Here is a tiny trained network, its code and every weight. The questions are about switching its units off for an input and a class, where a switched-off unit gives its printed mean instead of its output.

import numpy as np


def w(rows, s, z=0):
    codes = np.array(rows[::2]) - 128.0
    scale = np.full(codes.shape[1], s)
    scale[-1] = z or s
    return codes * scale


def f(y):
    return y / 2 * (1 + np.tanh(0.7978845608 * (y + 0.044715 * y**3)))


def log_softmax(a):
    a = a - a.max(-1, keepdims=True)
    return a - np.log(np.exp(a).sum(-1, keepdims=True))


def net(x, mask):
    res = np.array(x, float).reshape(1, 5) / 4 @ E
    y = f(res @ A[0][:, :-1].T + A[0][:, -1])
    res = res + np.where(mask, y, B[0][:, -1]) @ B[0][:, :-1]
    return log_softmax(res[-1] @ U[:, :-1].T + U[:, -1])


A, B = {}, {}
E = w([
[85,149,85,86,149,65],'x0',
[189,254,82,68,29,167],'x1',
[105,138,106,105,138,94],'x2',
[216,98,114,32,221,221],'x3',
[40,213,242,101,155,195],'x4',
],0.0099)
A[0] = w([
[220,163,49,79,94,151,148],'N0',
[200,109,75,121,161,130,85],'N1',
[158,5,106,134,225,106,250],'N2',
[159,168,157,84,211,152,58],'N3',
[193,80,75,96,170,147,131],'N4',
[140,162,187,37,220,191,24],'N5',
[96,180,119,93,41,154,130],'N6',
[162,83,61,206,52,63,254],'N7',
[6,116,200,222,191,116,198],'N8',
[129,113,103,139,72,105,113],'N9',
[94,255,196,165,67,115,103],'N10',
],0.015,0.0056)
B[0] = w([
[218,142,48,47,125,95,223],'N0',
[159,112,113,68,161,127,180],'N1',
[17,77,106,139,218,200,251],'N2',
[117,129,80,152,78,146,184],'N3',
[112,98,137,69,178,160,198],'N4',
[86,161,78,224,51,131,221],'N5',
[125,215,129,147,194,164,193],'N6',
[69,171,54,210,39,141,237],'N7',
[112,65,243,102,82,48,241],'N8',
[171,116,167,163,93,208,159],'N9',
[156,182,129,153,253,179,216],'N10',
],0.023,0.021)
U = w([
[17,79,142,195,66,139,174],'0',
[68,134,156,117,254,170,201],'1',
[143,210,89,165,73,153,117],'2',
[155,119,102,23,131,119,1],'3',
[101,120,253,130,149,61,121],'4',
],0.0099,0.0042)

Each question gives the input, the list of numbers given to net, and the class t.
The units are the neurons (one row each of A and B). Each row of codes is followed by its name. A weight is (code - 128) times the scale printed after its matrix; where a second scale follows, it is the last column's (A, B and U).
mask holds one flag per neuron, in row order. A switched-off neuron (its flag False) gives its mean, the last column of its row in B, instead of its output. The means were averaged over made-up inputs and are rounded, as every weight is.
A unit's drop is (log p(t) with every unit on - log p(t) with that unit switched off) / (log p(t) with every unit on - log p(t) with every unit switched off).
The circuit of an input: a set's keep is (log p(t) with only the set's units on - log p(t) with every unit switched off) / (log p(t) with every unit on - log p(t) with every unit switched off). Starting from all 11 units, units are removed one at a time, each time the one whose removal leaves the highest keep (on an exact tie, the one counted first), for as long as the keep stays at least 0.8.
units of the circuit, in order: the units of the circuit, biggest drop first
unit that matters most: the unit with the biggest drop
top k neurons: the k neurons with the biggest drops, biggest first
drop when u is switched off: that unit's drop, to one decimal
input [-6,-4,4,-8,1], class 4: units of the circuit, in order : (N8)
input [3,5,-1,-5,0], class 2: top 2 neurons : (N2, N7)
input [-6,-1,1,-5,1], class 4: units of the circuit, in order : (N5, N8)
input [-6,1,4,2,-3], class 3: top 3 neurons : (N10, N0, N6)
input [-6,0,0,1,-5], class 1: top 3 neurons : (N5, N8, N2)
input [-8,6,-2,0,2], class 1: top 4 neurons : (N7, N10, N5, N6)
input [3,2,-6,1,1], class 2: top 4 neurons : (N2, N8, N4, N1)
input [4,3,-5,2,8], class 2: top 2 neurons : (N5, N2)
input [8,-5,1,0,-1], class 0: top 4 neurons : (N10, N8, N6, N0)
input [5,0,1,3,3], class 0: top 2 neurons : (N0, N10)
input [8,8,-4,-1,2], class 1: top 2 neurons : (N10, N7)
input [0,-8,0,0,3], class 4: top 2 neurons : (N8, N7)
input [7,-2,4,0,8], class 4: top 3 neurons : (N8, N7, N2)
input [8,-5,1,7,2], class 0: units of the circuit, in order : (N5)
input [-7,7,6,1,7], class 2: top 2 neurons : (N2, N5)
input [-6,1,-4,-7,-5], class 2: top 2 neurons : (N2, N8)
input [-1,8,2,-4,2], class 1: drop when N10 is switched off : 2.4
input [3,2,-8,-8,4], class 1: drop when N1 is switched off : 0.0
input [6,-7,-2,-6,4], class 4: drop when N8 is switched off : 0.3
input [0,6,7,-5,3], class 1: unit that matters most : N10
